The symbols move the objects like this.
pp ω lt
pp θ qh
pp π zc
pp ε hj
gn ω hq
gn θ gq
gn π mf
gn ε mm
pz ω nt
pz θ mj
pz π zs
pz ε hm
pn ω zz
pn θ fm
pn π tt
pn ε ch
br ω tm
br θ jg
br π dt
br ε cm
cm ω hc
cm θ pf
cm π jz
cm ε dt
pm ω cq
pm θ sl
pm π hs
pm ε tg
rj ω ph
rj θ rc
rj π cz
rj ε zm
sr ω qs
sr θ tn
sr π gf
sr ε hg
bl ω dq
bl θ cf
bl π zm
bl ε rj
nt ω zn
nt θ zs
nt π zd
nt ε cc
tc ω qh
tc θ zf
tc π fj
tc ε md
hh ω sm
hh θ zp
hh π gs
hh ε tl
hc ω tg
hc θ jz
hc π nr
hc ε sl
gf ω qf
gf θ qm
gf π ml
gf ε gt
nr ω rt
nr θ cq
nr π hg
nr ε sr
jz ω nr
jz θ pm
jz π cq
jz ε cp
md ω lc
md θ pp
md π lt
md ε fj
mj ω zs
mj θ fq
mj π jj
mj ε sn
tm ω pm
tm θ dt
tm π sl
tm ε hc
ch ω nm
ch θ jl
ch π sq
ch ε tt
hm ω cc
hm θ sn
hm π mg
hm ε zs
qr ω hr
qr θ qn
qr π md
qr ε tc
fb ω qt
fb θ jr
fb π dg
fb ε tr
nm ω cr
nm θ sq
nm π ns
nm ε zj
cr ω zp
cr θ ns
cr π jh
cr ε jd
fc ω hz
fc θ lp
fc π pz
fc ε nb
fq ω jj
fq θ hm
fq π cc
fq ε nt
lm ω nb
lm θ gr
lm π bf
lm ε lp
sj ω rj
sj θ lb
sj π rc
sj ε cf
gt ω sz
gt θ ll
gt π ct
gt ε ml
hs ω rn
hs θ sr
hs π qs
hs ε rt
zc ω lb
zc θ qj
zc π bl
zc ε nc
lc ω nc
lc θ lt
lc π sj
lc ε qj
sm ω gq
sm θ gs
sm π ql
sm ε cl
zf ω fj
zf θ hr
zf π hj
zf ε pp
cq ω hg
cq θ hs
cq π rn
cq ε tn
tj ω cf
tj θ nc
tj π rm
tj ε lb
zs ω zd
zs θ jj
zs π qr
zs ε mg
qs ω ll
qs θ gf
qs π qf
qs ε zt
tn ω gf
tn θ rt
tn π qm
tn ε rn
gs ω ql
gs θ gm
gs π mm
gs ε gn
dr ω pn
dr θ qb
dr π fm
dr ε rg
jg ω dt
jg θ bm
jg π ls
jg ε pf
hn ω qb
hn θ sz
hn π pr
hn ε mc
zz ω bp
zz θ tt
zz π zj
zz ε nm
dg ω cm
dg θ nf
dg π pf
dg ε jg
hb ω jr
hb θ ph
hb π lh
hb ε mq
cp ω sr
cp θ tg
cp π tn
cp ε cq
jl ω sq
jl θ zz
jl π bp
jl ε hf
fm ω tt
fm θ sg
fm π hf
fm ε jl
ns ω jh
ns θ fg
ns π tl
ns ε hh
qb ω fm
qb θ pr
qb π sg
qb ε nl
mf ω lp
mf θ sf
mf π pq
mf ε gr
pr ω sg
pr θ rg
pr π ch
pr ε pn
jj ω qr
jj θ cc
jj π qn
jj ε zn
td ω gn
td θ sm
td π gq
td ε gm
zd ω zf
zd θ qr
zd π hr
zd ε cn
mm ω lm
mm θ zb
mm π gr
mm ε mf
bp ω fg
bp θ zj
bp π jd
bp ε cr
ql ω sf
ql θ mm
ql π lm
ql ε hq
gb ω jg
gb θ qt
gb π bm
gb ε nf
qj ω bl
qj θ tj
qj π cf
qj ε sj
sg ω hf
sg θ ch
sg π nm
sg ε zz
qm ω ml
qm θ zt
qm π hn
qm ε ll
dq ω mq
dq θ zm
dq π fb
dq ε ph
cf ω zm
cf θ rm
cf π hb
cf ε rc
ml ω dr
ml θ hn
ml π qb
ml ε ct
cz ω tr
cz θ mq
cz π gb
cz ε jr
rm ω hb
rm θ rj
rm π ph
rm ε dq
qt ω bm
qt θ dg
qt π cm
qt ε br
gq ω mf
gq θ ql
gq π sf
gq ε zb
ll ω ct
ll θ qf
ll π mc
ll ε hn
rt ω qm
rt θ hg
rt π zt
rt ε qs
qh ω zc
qh θ fj
qh π qj
qh ε lc
tl ω cl
tl θ td
tl π gn
tl ε gs
cn ω pp
cn θ tc
cn π qh
cn ε hr
dt ω sl
dt θ ls
dt π cp
dt ε jz
hf ω pb
hf θ nm
hf π cr
hf ε bp
fg ω tl
fg θ jd
fg π td
fg ε zp
ct ω rg
ct θ mc
ct π nl
ct ε qb
sq ω ns
sq θ bp
sq π fg
sq ε pb
zn ω tc
zn θ zd
zn π zf
zn ε qn
lh ω nf
lh θ tr
lh π br
lh ε qt
qn ω md
qn θ cn
qn π pp
qn ε zf
zt ω hn
zt θ gt
zt π sz
zt ε qf
cl ω zb
cl θ gn
cl π hq
cl ε ql
tt ω zj
tt θ hf
tt π pb
tt ε sq
sz ω pr
sz θ ct
sz π rg
sz ε dr
ls ω cp
ls θ hc
ls π tg
ls ε pm
pq ω mj
pq θ nb
pq π fq
pq ε hz
rg ω ch
rg θ nl
rg π jl
rg ε fm
pf ω jz
pf θ tm
pf π pm
pf ε ls
hg ω zt
hg θ rn
hg π gt
hg ε gf
sn ω mg
sn θ nt
sn π zn
sn ε jj
ph ω lh
ph θ cz
ph π tr
ph ε fb
rc ω cz
rc θ dq
rc π mq
rc ε hb
fj ω qj
fj θ hj
fj π tj
fj ε lt
pb ω hh
pb θ cr
pb π zp
pb ε fg
hz ω sn
hz θ pz
hz π nt
hz ε fq
qf ω mc
qf θ ml
qf π dr
qf ε sz
mg ω cn
mg θ zn
mg π tc
mg ε qr
nl ω jl
nl θ pn
nl π zz
nl ε sg
lp ω pz
lp θ pq
lp π mj
lp ε bf
jd ω td
jd θ hh
jd π sm
jd ε jh
hr ω hj
hr θ md
hr π lc
hr ε qh
nf ω pf
nf θ br
nf π tm
nf ε bm
gm ω mm
gm θ cl
gm π zb
gm ε gq
hj ω tj
hj θ lc
hj π nc
hj ε zc
zp ω gs
zp θ jh
zp π gm
zp ε td
sl ω hs
sl θ cp
sl π sr
sl ε nr
mq ω gb
mq θ fb
mq π qt
mq ε lh
bm ω ls
bm θ cm
bm π hc
bm ε tm
mc ω nl
mc θ dr
mc π pn
mc ε pr
zm ω fb
zm θ hb
zm π jr
zm ε cz
nb ω fq
nb θ bf
nb π hm
nb ε pz
jh ω gm
jh θ tl
jh π cl
jh ε sm
cc ω qn
cc θ mg
cc π cn
cc ε zd
nc ω rm
nc θ sj
nc π rj
nc ε bl
tg ω tn
tg θ nr
tg π rt
tg ε hs
zj ω jd
zj θ pb
zj π hh
zj ε ns
lb ω rc
lb θ bl
lb π dq
lb ε rm
sf ω pq
sf θ lm
sf π nb
sf ε fc
gr ω bf
gr θ fc
gr π hz
gr ε pq
zb ω gr
zb θ hq
zb π fc
zb ε sf
bf ω hm
bf θ hz
bf π sn
bf ε mj
lt ω sj
lt θ zc
lt π lb
lt ε tj
rn ω gt
rn θ qs
rn π ll
rn ε qm
jr ω dg
jr θ lh
jr π nf
jr ε gb
hq ω fc
hq θ mf
hq π lp
hq ε lm
tr ω br
tr θ gb
tr π jg
tr ε dg

The rows follow the links: the fewer symbols apart two objects are, the more alike their rows tend to be.

Each row is also shifted at random along 5 hidden directions that mean nothing.

Some objects, each with a row of numbers:
dr: -561	-36	117	240	72	-126	-255	-301	239	-474	-202	-199	86	-122	-216	215	-306	-107	-115	-103	-61	35	-129	-124	135	-96	-549	-322	-121	90	-140	20	-65	-127	-26	-184	-123	-38	140	-707	-241
hg: 193	161	411	110	22	-456	-357	-52	917	-192	-212	-100	218	-418	-59	429	38	-309	479	92	-92	-293	-388	96	190	-74	-206	-44	-99	56	-196	47	-161	120	-90	-184	346	-30	-90	-287	42
hr: -112	100	-75	-107	-322	-262	344	462	175	25	60	-339	-37	184	-38	-301	36	492	-59	3	-91	122	94	-139	87	-190	-357	29	226	378	214	-127	37	-155	435	106	14	-142	-223	29	75
bp: -403	34	-136	-39	302	483	119	-389	-211	123	332	196	102	365	326	-250	-117	-49	-225	78	254	11	163	-75	-136	353	200	-315	122	-473	138	119	-130	-59	197	165	13	-60	-47	72	-170
jg: 144	-125	65	-29	-59	244	-213	52	-66	41	92	84	-131	-170	-69	40	90	95	417	352	-23	-220	9	487	-258	46	446	-11	-425	-157	-258	280	264	114	-126	-117	43	-194	-15	121	-36
lt: 106	217	-17	-107	-216	-412	103	405	209	11	-112	-353	-222	-71	-89	-344	187	216	88	-43	-177	217	136	22	83	-115	-222	418	118	313	169	-423	79	200	-8	-3	252	-14	-137	181	229
nl: 194	161	-107	205	315	199	-190	-453	28	-217	-55	313	-248	78	31	185	107	-129	-97	-117	-67	-81	65	-80	240	230	183	-195	-146	-129	356	-107	-82	-36	-9	-139	-67	-267	237	-483	-94
hj: 266	-43	-6	60	-336	-293	91	368	398	246	-81	-386	23	-46	46	325	-115	184	282	-129	-220	271	-23	-73	-289	-370	-120	384	184	341	-220	22	152	45	-28	57	178	421	-279	215	-38
zs: -277	-311	-48	26	-127	389	-11	111	53	614	205	144	-74	267	61	421	-204	144	200	-264	-8	104	397	99	-441	220	632	32	1	37	-335	16	233	-246	-9	49	-205	382	330	417	-56
pz: 1575	-60	-215	-46	184	-37	206	10	-261	19	-4	-305	-133	351	-37	-334	-281	147	-544	-413	18	554	386	-339	-97	-8	-330	133	312	117	157	-425	-37	-60	5	76	-155	306	82	-37	-3
cc: 336	-198	-27	-200	-88	158	84	214	-13	433	285	24	-10	299	-33	-145	-51	219	-2	-125	37	5	395	94	-219	201	271	-49	140	30	-104	-63	91	-190	98	89	-156	100	159	376	80
hz: -100	-7	-392	21	65	222	130	-43	-603	144	11	252	-456	339	-29	-81	107	132	-386	-328	-81	232	389	-226	61	80	292	160	98	73	453	-272	85	-64	-101	40	-308	-18	311	39	123
bm: -356	-257	199	-106	-217	-19	-418	58	182	-272	91	-658	44	-242	-336	-416	-360	150	252	428	-33	46	171	542	-443	-184	-322	-57	-286	-96	-603	186	290	158	-212	-198	120	-42	-176	-116	-167
rj: -579	-146	-189	-55	-87	349	293	204	-1146	122	-119	199	-8	-226	52	-255	57	-18	-59	135	158	307	-157	230	-321	-8	474	387	-367	-131	-275	53	261	239	-249	130	-138	248	54	645	48
qn: 212	-316	141	4	-407	92	229	389	412	672	225	336	378	179	172	958	-9	231	459	-92	-18	-415	-166	-20	-162	-143	486	-217	176	315	-329	537	107	-564	388	177	-264	255	-16	373	-88
gn: 469	23	60	-86	220	-57	-31	-124	245	456	55	490	127	127	197	456	232	-444	-3	-296	45	-281	-41	-253	180	193	366	124	379	-108	161	-3	-290	-2	-202	93	48	249	125	352	240
sq: -398	-314	-92	-243	109	160	-505	-464	-150	-144	380	-466	-10	225	-209	-659	-308	-302	-484	372	104	-103	367	142	-315	-224	-454	-45	374	-570	-199	425	4	246	-597	-82	28	-2	-380	-54	-108
hh: -219	-47	-413	-135	-4	-40	-331	-422	-222	-91	245	-102	-377	230	-25	-296	222	-308	-486	280	-130	-278	159	-187	49	-560	-226	352	622	-300	445	541	-93	347	-698	-56	52	-158	-555	-136	80
ml: -236	-31	167	17	142	-90	-125	-239	-170	-384	-146	30	290	-271	-130	-61	-83	-331	-164	141	134	-156	-355	-2	184	-41	-332	-241	-143	-122	-153	121	-163	35	-118	-80	-70	-83	10	-297	-49
rt: 145	347	122	62	144	-188	-213	-144	352	-170	-165	267	-159	-319	101	137	418	-242	321	177	-80	-319	-277	113	315	74	181	132	-175	-120	266	-13	-127	279	-127	-131	369	-345	-91	-141	134
pp: 715	-6	-208	136	-232	133	424	279	-46	542	30	370	7	129	388	752	194	216	329	-66	-98	-8	-260	-213	-196	-260	611	301	142	233	88	366	133	-142	230	237	-15	291	-237	430	-33
hc: 582	265	47	32	43	137	341	59	-88	-183	48	194	137	-74	251	-145	253	276	232	368	119	-190	-326	121	156	69	127	-275	-267	-77	238	175	-55	-47	534	122	139	-455	-256	-85	-115
md: 115	103	60	4	-423	-414	310	525	578	148	-7	-63	36	138	1	316	185	435	284	-106	-199	-180	-81	-177	260	-225	-177	-88	220	563	228	32	10	-369	570	67	-19	-167	-131	-41	103
cq: -1121	79	-174	239	-45	126	-223	-265	-29	-240	-125	-404	-177	-244	145	-10	-198	-90	183	322	-83	341	-155	176	-482	-279	-37	380	-222	-270	-251	207	194	468	-332	-68	369	189	-443	-136	-321
hm: 222	-50	-258	2	68	294	94	29	-211	337	83	195	-363	371	30	-35	-6	204	-146	-339	-53	248	495	-36	-130	314	413	142	26	61	231	-321	140	-123	25	17	-171	117	397	186	80
ns: -51	138	-181	-118	109	33	42	-274	3	-73	285	81	-81	330	118	-324	208	-62	-363	162	31	-303	74	-238	289	-79	-213	-190	446	-206	558	224	-259	-13	82	73	-3	-369	-266	-170	30
qb: -613	-16	-37	271	89	127	-290	-402	49	-245	-139	302	-126	-92	-87	556	21	-211	26	-65	-104	-243	-159	-77	192	-67	100	-223	-201	-7	106	219	0	-113	-158	-173	-207	-177	195	-573	-171
cr: -260	104	-14	-67	155	-43	110	-196	233	-171	221	-308	208	370	105	-442	-238	70	-365	38	157	54	161	-250	107	93	-590	-395	347	-154	196	-68	-277	-143	382	91	67	-134	-222	-263	-149
qh: -172	145	-341	-54	-317	-118	162	315	-179	161	42	124	-426	71	25	-48	514	268	68	116	-257	-161	74	-24	145	-319	252	419	188	234	503	127	143	125	-70	35	20	-252	-232	208	255
zb: -52	119	52	-136	347	126	415	16	-273	301	33	371	280	224	246	-149	-30	-180	-344	-404	295	198	56	-279	193	534	161	-92	169	-117	143	-497	-305	-118	262	210	-78	225	364	439	195
tg: 166	92	197	316	-180	-216	-48	-7	749	-215	-172	-263	278	-259	188	609	-192	54	487	167	-109	-34	-507	-34	-116	-333	-300	-88	-96	164	-289	337	9	-37	268	-19	282	133	-407	-407	-332
cp: 132	47	-73	255	-74	161	92	-149	82	-91	-70	-116	165	-217	327	393	-166	19	329	275	7	141	-456	5	-382	-333	23	117	-169	-136	-254	454	106	166	45	84	254	181	-490	-121	-397
nc: -102	77	188	-96	-170	-265	121	459	144	180	-161	-119	94	-246	-45	-39	73	82	290	-97	-6	143	-53	144	-11	106	83	273	-124	239	-229	-315	76	91	51	32	158	199	109	410	234
rg: 255	-84	6	340	315	285	-106	-472	59	-203	-146	-251	116	63	150	225	-637	-153	-183	-251	107	551	-15	-207	-362	99	-251	-128	-158	-192	-305	-146	10	-19	-7	-3	-14	471	70	-467	-477
fj: 904	8	-97	19	-274	-231	208	343	223	252	-50	-150	-14	9	124	317	89	172	218	-82	-181	115	-125	-156	-114	-401	17	387	266	299	33	113	97	38	68	110	110	271	-357	225	42
sz: -945	281	150	298	224	196	292	-185	-77	-239	-254	553	230	-105	169	409	39	-14	77	-203	184	-51	-406	-155	415	480	186	-561	-463	50	175	-239	-192	-314	611	37	-170	-258	461	-396	-163
cm: -916	-96	223	48	-160	218	-129	138	201	-90	75	-286	139	-185	-79	-80	-281	279	443	302	29	51	37	497	-389	154	83	-234	-479	-79	-532	106	266	-61	203	-78	103	-43	24	-26	-240
qm: -169	11	446	65	164	-171	-165	-98	479	-114	-178	46	481	-368	24	351	-150	-378	353	29	116	-153	-470	80	55	163	-114	-234	-210	-98	-473	28	-203	27	7	-56	167	182	53	-49	-72

In each set, the symbols that take the first to the second take the third to the fourth, perhaps in another order. Give the fourth.
Answers are names.
A -701	127	-254	91	197	159	-202	-443	-634	-509	-125	203	-348	-90	-181	-327	268	-223	-390	188	-21	-154	-33	-22	339	-62	-62	-45	-179	-220	463	72	-55	219	-336	-144	-143	-500	52	-439	30
B -123	172	-193	19	61	-128	-78	-246	331	67	88	123	-185	281	156	147	234	-137	-148	-100	-110	-194	41	-358	220	-144	-101	92	482	-59	461	127	-205	44	-109	16	120	-84	-233	-160	61
C 267	-126	-144	221	318	490	-321	-604	-85	98	54	354	-200	84	154	498	-75	-298	32	-72	30	-22	89	-6	-265	137	523	-1	-128	-386	-23	238	43	57	-366	-78	-58	166	137	-179	-246
D gn

A -38	89	5	52	59	-45	245	243	296	59	-54	-293	-123	365	-75	-233	-357	479	-217	-594	18	578	554	-224	8	494	-232	-167	4	299	112	-876	-15	-330	567	33	-125	111	504	-164	2
B 690	-237	-61	-231	-18	88	-16	171	-32	302	278	-247	-94	308	-99	-392	-178	188	-185	-102	20	145	528	87	-275	95	16	79	215	-32	-90	-142	116	-43	-69	37	-113	174	72	325	70
C 412	-326	-112	17	-190	-12	-244	28	160	313	51	102	-269	172	-239	598	-56	1	14	-313	-256	-136	294	-100	-96	-258	220	153	227	266	-33	207	190	-231	-347	-89	-339	234	203	-30	62
D zs

A -912	129	86	-74	-101	165	-83	145	-6	-183	107	59	-190	-133	-146	-421	261	316	332	446	3	-299	106	499	112	273	274	-253	-481	-90	108	-18	171	16	227	-112	91	-642	138	-48	52
B 722	268	74	366	106	37	176	-110	401	-22	-168	145	158	-207	468	622	29	-30	463	59	18	72	-517	-82	-82	-58	225	52	-201	-32	-32	172	-75	62	304	83	353	162	-295	-145	-286
C 855	-238	116	9	179	65	-603	-481	467	17	149	132	-41	51	-135	418	-46	-390	77	37	-84	-455	99	59	-55	-85	85	-173	163	-250	-124	435	-46	-25	-493	-215	-32	-7	-7	-334	-70
D fg

A -388	297	141	-191	235	-277	-68	-165	-289	-646	-147	116	1	-246	-285	-750	393	-218	-351	230	101	-378	-143	66	733	170	-476	-277	-134	-108	445	-263	-294	154	-4	-153	35	-753	117	-374	291
B -192	-67	-112	35	287	239	-463	-533	52	-198	118	-131	-276	115	-132	-195	-174	-219	-201	8	-12	50	350	113	-172	117	-57	-78	-33	-380	41	-22	24	167	-397	-182	40	-72	120	-350	-114
C 616	-239	168	-140	-329	-105	211	423	428	464	226	24	352	209	-14	360	-83	303	223	-66	-1	-277	25	-36	-42	-81	35	-272	243	310	-205	276	10	-487	440	135	-173	117	-48	275	26
D zc

A 500	224	-28	219	124	-6	-40	-217	148	-199	-153	-155	-4	-249	302	139	-10	-139	245	199	-17	185	-346	-1	-165	-172	-47	250	-96	-194	-36	89	-19	352	-81	15	416	127	-396	-126	-199
B -416	125	129	119	357	261	211	-262	-421	-231	-194	229	351	-182	203	-113	-151	-249	-132	-5	324	217	-360	-40	59	370	23	-268	-340	-286	-124	-192	-194	45	206	118	6	90	175	-26	-142
C -104	95	218	214	55	-320	-325	-228	711	-447	-195	-30	3	-85	-272	389	-71	-40	44	-185	-164	-289	-104	-153	484	-5	-478	-497	-101	292	159	-89	-162	-279	163	-264	-118	-360	267	-891	-82
D sq

A 74	24	-48	-37	-87	350	634	374	-143	490	244	347	176	384	322	52	21	485	108	-148	203	104	112	-76	-92	420	503	-239	-7	112	113	-159	26	-398	751	322	-136	36	164	475	-38
B -187	203	-26	-127	-81	-193	152	366	-112	72	-120	-270	-215	-114	-3	-496	142	154	33	-31	-71	367	154	126	-56	86	25	462	-45	122	63	-511	95	309	-53	44	265	68	17	423	256
C 624	14	-38	88	131	574	335	-63	-461	123	118	299	204	-73	454	75	13	149	296	371	261	24	-327	234	-355	123	577	-105	-401	-331	-168	379	106	41	312	221	80	-12	-238	297	-271
D hg

A -581	-175	178	-263	-45	-340	-273	19	259	180	62	-3	161	33	-269	20	14	-410	-200	-159	17	-313	92	-121	196	-32	-232	34	436	30	-128	-8	-202	-34	-385	-96	-82	164	142	177	278
B -860	-169	-182	75	-72	166	218	53	-395	183	-33	200	9	222	-31	271	-187	26	-330	-403	28	207	108	-288	-25	28	66	-18	82	191	-7	-108	37	-262	55	112	-413	281	343	63	-12
C -261	-263	-275	-25	-309	211	243	230	-374	309	198	-322	59	191	165	-38	-275	253	-60	115	-4	365	96	-46	-604	-412	56	331	218	25	-320	375	288	16	-74	204	-85	494	-422	453	-205
D lt

A 221	21	-93	199	298	204	-273	-498	12	-264	-53	-35	-198	66	-3	46	-201	-165	-191	-114	-11	162	104	-68	-62	80	-94	-109	-111	-211	79	-65	-25	90	-195	-112	-24	-1	118	-470	-180
B -739	55	-71	129	81	68	147	-229	341	-19	101	-436	241	359	261	-61	-552	61	-299	-170	88	438	84	-378	-249	-56	-533	-158	339	-133	-88	-86	-158	-114	302	137	116	372	-235	-223	-345
C -21	75	334	-113	-181	-314	266	567	171	105	-188	123	269	-276	-101	92	183	113	323	-129	37	-81	-232	143	250	195	80	-44	-241	364	-193	-311	4	-140	344	50	-2	-9	288	317	259
D dg

A -895	-190	138	7	-31	154	75	33	4	604	18	816	286	83	126	913	170	-342	153	-344	63	-429	-200	-194	175	251	696	-157	134	101	-125	191	-130	-395	2	103	-344	293	449	437	160
B -467	-123	-238	25	-155	-18	-62	49	-209	105	-5	214	-389	242	-269	206	155	84	-259	-336	-214	-97	296	-204	224	-95	96	44	157	299	358	-37	93	-213	-156	-103	-361	-109	338	-132	173
C -394	241	208	232	140	-100	116	-158	219	-349	-250	471	182	-122	-14	449	161	-68	70	-150	27	-309	-413	-208	624	276	-83	-589	-313	187	288	-125	-246	-350	525	-62	-187	-431	373	-627	-37
D sg

A 127	290	1	334	89	70	122	-162	273	-80	-173	133	36	-192	389	479	106	-24	413	112	-30	53	-436	-34	-75	-39	236	83	-237	-62	60	161	-31	161	207	21	346	49	-244	-145	-247
B 899	-293	181	121	203	103	-79	-354	-265	-93	-149	157	535	-312	97	520	-295	-553	-22	107	195	-48	-591	-105	-212	-274	-92	-86	-72	-263	-584	547	-134	29	-324	62	-94	502	-185	-17	-275
C 401	199	-150	113	-31	46	77	-130	-190	-234	-8	87	-112	-161	170	-83	333	60	148	481	-36	-224	-347	89	70	-313	66	82	-109	-148	313	456	23	210	-7	0	188	-392	-494	-142	-94
D zt

A -124	73	132	-111	115	-28	16	-191	416	-58	246	-11	228	311	61	-197	-41	27	-160	62	116	-304	70	-154	267	173	-322	-536	289	-130	217	66	-268	-256	371	51	-14	-287	-84	-249	-68
B -250	223	-112	69	165	-87	100	-236	354	21	20	-310	-19	299	245	-130	-225	-72	-279	-270	8	398	183	-413	-27	86	-391	107	407	-74	201	-339	-212	90	113	101	234	280	-165	-127	-99
C 320	227	-138	23	382	213	161	-373	-837	-326	-105	582	-48	-142	102	-270	382	-299	-324	200	193	-229	-324	-103	446	153	194	-149	-220	-319	479	20	-235	142	-47	33	-99	-432	78	-142	103
D pn

A -506	-92	-237	-97	-159	-173	-34	80	-278	-52	-6	123	-304	185	-340	-57	184	43	-446	-245	-179	-158	257	-224	422	-169	-169	-22	242	308	433	-115	-39	-173	-140	-69	-420	-231	270	-189	245
B -481	-265	-22	19	-152	155	-164	141	251	384	106	-148	-137	242	-127	224	-337	218	60	-360	-119	232	498	43	-360	137	179	42	66	172	-267	-200	227	-213	-17	-51	-190	335	338	120	-61
C -348	111	-52	-73	-249	-277	-14	378	119	134	-111	-171	-253	-149	-88	-139	240	101	201	-20	-186	103	94	122	-34	-124	74	491	21	201	50	-229	147	242	-184	-43	221	53	-77	301	263
D rm

A -307	8	107	-280	8	-295	-10	116	13	150	41	385	101	72	-200	-71	335	-260	-281	-185	11	-480	29	-178	619	163	-67	-162	328	116	332	-137	-288	-179	-42	-18	-237	-249	298	129	451
B 76	-305	-164	16	-197	-148	-152	41	-20	81	-27	-188	-142	170	-297	246	-214	-19	-292	-332	-198	98	246	-229	-56	-353	-275	104	324	289	-68	78	102	-195	-304	-82	-329	277	94	-193	-3
C -972	-97	104	-35	-239	13	204	421	-419	139	-168	229	114	-305	-81	122	124	76	235	21	57	24	-222	264	-20	101	367	96	-387	211	-284	-71	193	-41	53	35	-162	96	262	446	136
D fb

A -54	-280	122	-225	-247	-79	-124	317	357	291	262	-311	45	252	-225	-181	-232	252	26	-85	-35	-2	471	152	-185	80	-112	-99	191	180	-300	-76	122	-257	60	-37	-140	93	121	193	88
B -140	158	53	-44	-317	-460	12	441	449	73	-132	-278	-133	-121	-99	-15	138	215	261	-96	-236	98	53	19	79	-133	-156	334	65	388	47	-255	90	90	49	-39	191	33	-61	140	207
C -877	159	77	170	-242	41	64	89	248	-179	-8	132	71	-170	91	245	205	252	454	365	-57	-332	-348	185	92	-71	144	-283	-323	59	68	340	104	-121	421	-11	104	-436	-180	-244	-183
D zt

A 278	-25	273	-55	181	7	-16	-182	626	49	247	-38	399	263	110	41	-260	-22	-6	-25	214	-243	48	-95	100	263	-288	-590	216	-168	-84	32	-287	-344	447	21	-16	-79	48	-218	-177
B -411	234	-160	64	23	-127	-111	-208	491	212	51	471	-257	238	163	500	489	-189	37	-161	-179	-484	-4	-313	422	-23	261	32	428	51	649	134	-217	-43	-59	-45	57	-248	-24	-136	179
C -482	-387	-142	-141	-58	125	-27	-109	-596	212	55	88	140	134	-127	90	-201	-300	-448	-163	93	57	60	-222	-155	-236	-33	161	312	-50	-229	225	12	-30	-438	92	-344	446	30	306	37
D hm

A -452	-434	-167	-2	-343	-182	-489	27	133	123	43	-213	-345	136	-497	352	-162	-38	-138	-207	-359	-101	392	-18	-135	-477	-171	208	281	302	-125	235	255	-86	-597	-249	-348	214	117	-175	57
B 588	-159	-41	-169	-241	-7	344	336	-69	245	221	-273	196	240	69	-204	-151	311	-101	44	44	131	106	-75	-204	-207	-179	4	315	155	-130	149	78	-189	291	190	-94	181	-269	304	-61
C -592	246	-18	22	18	-238	-387	-207	248	-355	-124	-90	-327	-332	-103	-176	390	-264	199	362	-206	-266	-120	237	205	-172	-68	282	-98	-151	228	87	11	483	-444	-223	366	-375	-266	-257	154
D ct

A 644	-82	21	-157	-145	-320	-201	245	511	135	95	-5	-266	231	-346	92	156	197	-40	-302	-221	-257	442	-61	307	15	-82	-82	262	394	277	-201	31	-300	35	-154	-220	-210	327	-185	273
B -140	-39	-265	-24	-306	-29	255	270	-244	145	92	-336	-116	157	71	-162	-59	327	-70	76	-97	296	104	-81	-278	-397	-82	348	237	166	27	124	192	52	13	139	44	194	-363	255	-38
C 474	85	57	-75	11	150	79	62	-149	-138	159	151	40	-137	45	-264	243	192	238	488	87	-291	-130	328	49	55	219	-240	-318	-154	99	256	86	4	221	5	96	-483	-174	41	-12
D hg

